Below is a small trained network, with its code and all its weights. Each question gives an input and a target symbol and asks what happens when units are switched off, that is, made to give their printed mean instead of their output.

import numpy as np


def w(rows, s, z=0):
    codes = np.array(rows[::2]) - 128.0
    scale = np.full(codes.shape[1], s)
    scale[-1] = z or s
    return codes * scale


def f(y):
    return y / 2 * (1 + np.tanh(0.7978845608 * (y + 0.044715 * y**3)))


def softmax(a):
    e = np.exp(a - a.max(-1, keepdims=True))
    return e / e.sum(-1, keepdims=True)


def log_softmax(a):
    a = a - a.max(-1, keepdims=True)
    return a - np.log(np.exp(a).sum(-1, keepdims=True))


def net(x, mask):
    ids = ['ΞΦΨαβγεζηθμπτ'.index(c) for c in x.split()]
    T = len(ids)
    res = E[ids] + P[:T]
    u = 0
    for l in range(2):
        q, k, v = (res @ M[l].T for M in (Q, K, V))
        z = softmax(np.where(np.tri(T) > 0, q @ k.T / 4**0.5, -1e9)) @ v
        res = res + np.where(mask[u], z, O[l][:, -1]) @ O[l][:, :-1]
        u += 1
        y = f(res @ A[l][:, :-1].T + A[l][:, -1])
        res = res + np.where(mask[u : u + 16], y, B[l][:, -1]) @ B[l][:, :-1]
        u += 16
    return log_softmax(res[-1] @ U[:, :-1].T + U[:, -1])


Q, K, V, O, A, B = {}, {}, {}, {}, {}, {}
E = w([
[52,131,189,166],'Ξ',
[168,77,126,203],'Φ',
[128,80,108,182],'Ψ',
[122,80,96,150],'α',
[95,199,172,75],'β',
[172,78,92,184],'γ',
[65,66,109,130],'ε',
[79,122,124,171],'ζ',
[42,127,196,127],'η',
[109,143,164,192],'θ',
[119,231,172,76],'μ',
[2,92,196,42],'π',
[172,126,110,186],'τ',
],0.014)
P = w([
[148,150,142,123],'0',
[108,116,62,63],'1',
[35,77,168,185],'2',
[201,158,148,129],'3',
[97,156,40,102],'4',
[36,38,159,158],'5',
[205,155,151,127],'6',
[73,228,49,112],'7',
[36,5,177,175],'8',
[208,153,151,129],'9',
],0.016)
Q[0] = w([
[154,211,196,103],'0.h0',
[57,91,178,154],'0.h0',
[86,162,85,209],'0.h0',
[75,116,166,255],'0.h0',
],0.0066)
K[0] = w([
[99,91,165,102],'0.h0',
[109,235,173,127],'0.h0',
[109,169,98,155],'0.h0',
[94,155,2,162],'0.h0',
],0.0072)
V[0] = w([
[61,139,1,114],'0.h0',
[147,226,107,182],'0.h0',
[148,19,177,78],'0.h0',
[158,158,170,143],'0.h0',
],0.0065)
O[0] = w([
[123,115,47,53,251],'0.h0',
[63,180,154,123,156],'0.h0',
[158,3,159,86,47],'0.h0',
[165,248,231,14,82],'0.h0',
],0.0047,0.0019)
A[0] = w([
[76,114,116,142,88],'0.n0',
[78,142,101,78,210],'0.n1',
[135,26,230,159,66],'0.n2',
[53,150,179,133,102],'0.n3',
[172,150,186,126,100],'0.n4',
[153,205,47,51,76],'0.n5',
[194,181,197,160,85],'0.n6',
[182,113,212,105,190],'0.n7',
[81,151,116,77,235],'0.n8',
[112,159,7,76,253],'0.n9',
[123,109,109,137,88],'0.n10',
[142,222,100,168,152],'0.n11',
[190,111,174,233,104],'0.n12',
[60,108,207,254,130],'0.n13',
[100,87,40,94,90],'0.n14',
[170,119,85,169,134],'0.n15',
],0.0098,0.0053)
B[0] = w([
[106,110,147,122,156],'0.n0',
[134,69,125,131,177],'0.n1',
[62,142,141,61,195],'0.n2',
[121,115,67,152,170],'0.n3',
[74,144,128,113,138],'0.n4',
[139,134,166,1,151],'0.n5',
[74,145,141,139,159],'0.n6',
[121,137,194,118,164],'0.n7',
[160,45,107,152,181],'0.n8',
[156,75,102,41,204],'0.n9',
[135,128,146,118,127],'0.n10',
[109,160,78,131,168],'0.n11',
[81,112,125,160,192],'0.n12',
[172,68,147,105,255],'0.n13',
[103,145,199,120,157],'0.n14',
[155,117,110,158,156],'0.n15',
],0.0097,0.0089)
Q[1] = w([
[123,74,137,98],'1.h0',
[166,254,33,121],'1.h0',
[89,16,88,199],'1.h0',
[203,156,122,86],'1.h0',
],0.008)
K[1] = w([
[151,189,53,149],'1.h0',
[213,133,254,151],'1.h0',
[108,100,30,128],'1.h0',
[127,106,193,136],'1.h0',
],0.0097)
V[1] = w([
[103,162,68,172],'1.h0',
[42,117,157,72],'1.h0',
[72,98,131,160],'1.h0',
[248,167,136,125],'1.h0',
],0.013)
O[1] = w([
[198,117,166,195,19],'1.h0',
[198,141,104,21,255],'1.h0',
[254,81,203,175,134],'1.h0',
[59,66,49,199,17],'1.h0',
],0.0073,0.0088)
A[1] = w([
[133,106,104,148,134],'1.n0',
[140,134,139,90,24],'1.n1',
[44,97,29,231,50],'1.n2',
[189,150,128,101,110],'1.n3',
[104,233,168,146,132],'1.n4',
[170,75,155,163,149],'1.n5',
[154,113,124,86,149],'1.n6',
[186,134,83,164,244],'1.n7',
[166,178,98,193,155],'1.n8',
[85,115,218,126,182],'1.n9',
[162,186,99,171,246],'1.n10',
[178,103,3,152,136],'1.n11',
[34,98,127,77,126],'1.n12',
[124,153,185,180,3],'1.n13',
[141,187,112,72,135],'1.n14',
[115,180,52,85,78],'1.n15',
],0.013,0.0045)
B[1] = w([
[77,112,128,131,132],'1.n0',
[123,217,148,176,167],'1.n1',
[107,185,218,55,162],'1.n2',
[67,128,107,183,185],'1.n3',
[130,67,2,104,154],'1.n4',
[87,54,148,87,149],'1.n5',
[164,169,113,121,213],'1.n6',
[22,137,137,106,141],'1.n7',
[116,229,106,139,133],'1.n8',
[188,137,124,223,188],'1.n9',
[66,160,70,159,138],'1.n10',
[142,180,206,89,166],'1.n11',
[157,185,108,178,250],'1.n12',
[202,74,106,125,135],'1.n13',
[88,68,130,194,200],'1.n14',
[129,49,191,124,176],'1.n15',
],0.0073,0.019)
U = w([
[169,210,130,143,100],'Ξ',
[79,118,32,128,154],'Φ',
[160,141,180,118,54],'Ψ',
[121,221,38,157,217],'α',
[103,152,133,64,123],'β',
[181,93,161,156,2],'γ',
[99,191,129,147,147],'ε',
[161,135,55,185,224],'ζ',
[169,249,165,149,69],'η',
[79,114,172,170,94],'θ',
[175,141,92,58,198],'μ',
[104,44,88,150,121],'π',
[82,215,152,133,85],'τ',
],0.011,0.0056)

Each question gives the input, a string of symbols that net reads in full, and the target symbol t.
The units are the heads (4 rows each of Q, K, V and O) and the neurons (one row each of A and B). Each row of codes is followed by its name. A weight is (code - 128) times the scale printed after its matrix; where a second scale follows, it is the last column's (O, A, B and U).
mask holds one flag per unit, layer by layer, with each layer's heads first. A switched-off unit (its flag False) gives its mean, the last column of its rows in O or B, instead of its output. The means were averaged over made-up inputs and are rounded, as every weight is.
A unit's drop is (log p(t) with every unit on - log p(t) with that unit switched off) / (log p(t) with every unit on - log p(t) with every unit switched off).
The circuit of an input: a set's keep is (log p(t) with only the set's units on - log p(t) with every unit switched off) / (log p(t) with every unit on - log p(t) with every unit switched off). Starting from the 12 units with the biggest drops (on a tie, the unit counted first), units are removed one at a time, each time the one whose removal leaves the highest keep (on an exact tie, the one counted first), for as long as the keep stays at least 0.8.
circuit, biggest first: the units of the circuit, biggest drop first
k most important neurons: the k neurons with the biggest drops, biggest first
k most important neurons of layer l: the k neurons of layer l with the biggest drops, biggest first
input τ Ψ Φ, target ζ: circuit, biggest first : (1.n9; 1.n2; 1.n15)
input Ψ τ Ξ, target τ: circuit, biggest first : (1.h0; 1.n2; 0.n9; 0.n2)
input α Ψ θ, target ζ: circuit, biggest first : (1.n9; 1.n2; 1.n11)
input α θ θ π γ, target μ: circuit, biggest first : (0.n9)
input Φ Ψ μ μ β γ, target Φ: 2 most important neurons : (0.n5; 0.n9)
input θ γ π γ Ξ η η Φ γ, target θ: circuit, biggest first : (1.h0; 0.n2; 1.n2; 0.n12)
input θ Ψ θ ε α Φ, target α: 3 most important neurons of layer 0 : (0.n9; 0.n2; 0.n5)
input Φ θ Ψ θ Φ β θ ζ α, target μ: circuit, biggest first : (1.h0; 0.h0; 0.n9)
input Ξ θ Ξ, target π: 2 most important neurons : (0.n13; 0.n3)
input ε Φ π β Ψ η ζ Φ, target β: 3 most important neurons of layer 1 : (1.n11; 1.n15; 1.n9)
input ζ θ τ, target π: 2 most important neurons of layer 0 : (0.n13; 0.n2)
input Φ α Φ Ξ β Φ η π, target μ: circuit, biggest first : (0.n8; 0.n9)
input γ Ξ θ Ξ Φ Φ, target θ: circuit, biggest first : (1.h0; 0.n2; 0.n12; 1.n2)
input α π Ψ γ τ ζ, target τ: most important neuron : (1.n2)
input ε μ α, target β: 3 most important neurons of layer 0 : (0.n13; 0.n9; 0.n5)
input Φ ε θ γ τ, target μ: 3 most important neurons : (0.n9; 1.n12; 1.n11)
input β γ τ θ, target α: 2 most important neurons : (1.n15; 0.n9)
input Ψ Φ Ψ Φ π α Φ μ ε, target β: 2 most important neurons of layer 1 : (1.n2; 1.n15)
input π Ξ Φ γ π Ξ, target η: circuit, biggest first : (1.h0; 1.n1)
input γ β Φ, target Φ: 3 most important neurons of layer 1 : (1.n15; 1.n11; 1.n2)
input γ Φ β β τ θ η, target α: 3 most important neurons : (0.n9; 0.n13; 0.n5)
input η β ε α τ ζ Ξ Ψ ζ, target ζ: 4 most important neurons : (0.n13; 0.n9; 1.n12; 0.n5)
input β Φ γ ε θ γ Φ ζ ζ, target μ: 2 most important neurons : (0.n5; 0.n13)
input Ψ Ψ η θ Φ α, target θ: 2 most important neurons of layer 1 : (1.n2; 1.n6)
input τ Φ μ ζ π Φ α τ τ, target τ: 2 most important neurons : (0.n11; 1.n2)
